[[ 30 -37  -8 -37  36  -9 -46 -15  42 -34  32]
 [-31  20   7  26 -36  -3  29   1 -16  30 -32]
 [ 22 -20   1 -31  32   7 -32  -1  25 -24  21]
 [-41  33  -1  29 -39  -6  36   4 -21  32 -32]
 [-53  47  20  39 -39   1  49  19 -35  47 -47]
 [ 18 -17  -4 -31  34   5 -33   2  23 -28  29]
 [ 34 -27  -9 -28  39   5 -39  -5  23 -37  29]
 [ 24 -23  -1 -31  36   8 -30  -1  23 -29  30]]
->
[[ 30  -8  36 -46  42  32]
 [-31   7 -36  29 -16 -32]
 [ 22   1  32 -32  25  21]
 [-41  -1 -39  36 -21 -32]
 [-53  20 -39  49 -35 -47]
 [ 18  -4  34 -33  23  29]
 [ 34  -9  39 -39  23  29]
 [ 24  -1  36 -30  23  30]]

[[  7   1  12   9  17  12  -7]
 [ 27  -6 -20 -20 -32  15  43]
 [ 29 -16 -31  12 -34  43  30]
 [-13  22  42 -30  32 -35 -30]
 [-20  -2  12  22  34   3 -33]]
->
[[  7  12  17  -7]
 [ 27 -20 -32  43]
 [ 29 -31 -34  30]
 [-13  42  32 -30]
 [-20  12  34 -33]]

[[ 12   4 -41  -2]
 [-17  -7 -32  12]
 [ 33  26  37 -19]
 [ -5   0 -11   4]
 [ 25  15  -9  -9]
 [-13 -17 -35  12]
 [-50 -38   7  22]
 [ -9 -11 -41   8]
 [ 26  10 -46  -7]]
->
[[ 12 -41]
 [-17 -32]
 [ 33  37]
 [ -5 -11]
 [ 25  -9]
 [-13 -35]
 [-50   7]
 [ -9 -41]
 [ 26 -46]]

[[ 11 -13  -3 -11  20  -3   9   9  -1 -51  15  -7 -34]
 [ -7  12   0   8  -7   4  -4  -4  -5  29  -5  30  38]
 [ -5 -12   5  -8 -10  -2  -1  -8 -10  -7  13  14 -27]
 [ -4 -20 -17   1 -11 -18 -20  21  -3  52 -16 -43  -8]
 [ -3   6  -7   6  -3  -2  -8   5   1  29 -14  -1  32]
 [  2  -4  -3  -5   5  -1   0   2  -4 -18   2  13   3]
 [ -6   7   0   9  -3   1  -2   4 -12  27  -4  34  33]]
->
[[ 11  -3  20   9  -1  15 -34]
 [ -7   0  -7  -4  -5  -5  38]
 [ -5   5 -10  -1 -10  13 -27]
 [ -4 -17 -11 -20  -3 -16  -8]
 [ -3  -7  -3  -8   1 -14  32]
 [  2  -3   5   0  -4   2   3]
 [ -6   0  -3  -2 -12  -4  33]]

[[ -2  12 -11 -32  13]
 [-26  22   0 -11  12]
 [-39  23  -9 -31 -53]
 [  5  44   3   0  -6]
 [ -2   8  -6 -49  20]
 [-42 -28 -33  -2  17]
 [-32 -14  31  23 -19]
 [ -7   1  -7  -6   5]
 [  0  -5 -23  -4  10]
 [ -1 -26  14 -22  32]
 [ 12  12  -1  22  19]
 [ 22 -11   0   3  52]]
->
[[ -2 -11  13]
 [-26   0  12]
 [-39  -9 -53]
 [  5   3  -6]
 [ -2  -6  20]
 [-42 -33  17]
 [-32  31 -19]
 [ -7  -7   5]
 [  0 -23  10]
 [ -1  14  32]
 [ 12  -1  19]
 [ 22   0  52]]

[[ 16  41   6   3  19   1 -15  12  -8]
 [ -1 -10   0   3 -45   0  -7  46   3]
 [ 15  30  18  21  -7  11  -6  24   4]]
->
[[ 16   6  19 -15  -8]
 [ -1   0 -45  -7   3]
 [ 15  18  -7  -6   4]]

[[ 30  16  18  53  14  18]
 [ -9 -10  -6 -15  -9  -6]
 [ 12  20  11  15  19  11]]
->
[[30 18 14]
 [-9 -6 -9]
 [12 11 19]]

[[-10 -15 -15 -10  11 -10  60 -10  11 -15  10]
 [ -5  29  30  -6 -23  -5 -41  -6 -22  31 -22]
 [ -5  15  15  -6 -11  -6 -41  -6 -11  16 -10]
 [ -7 -22 -23  -8  20  -7  -6  -8  20 -24  20]]
->
[[-10 -15  11  60  11  10]
 [ -5  30 -23 -41 -22 -22]
 [ -5  15 -11 -41 -11 -10]
 [ -7 -23  20  -6  20  20]]
---
[[-35 -42]
 [ 19 -51]
 [ -9 -53]
 [-44 -31]
 [-23 -49]]
->
[-42  19]

[[ 33 -53   0  17]
 [  0 -12 -54   3]
 [ 35 -59   0  19]]
->
[ 17 -54 -59]

[[ -2  43  43  -1 -38]
 [  2  49  51   1 -43]]
->
[-38   1]

[[  2  10  17  -1]
 [-31  23 -15 -52]
 [-13 -20   9  -6]
 [ 34 -11  28   4]
 [-26   7  12 -28]]
->
[ -1 -15 -20  34]

[[-54 -25]
 [-53 -31]
 [-12  12]
 [-27 -13]]
->
[-25 -53]

[[-25 -45]
 [  9 -28]
 [ 12 -24]
 [ 35  38]
 [  6  22]]
->
[-45   9]
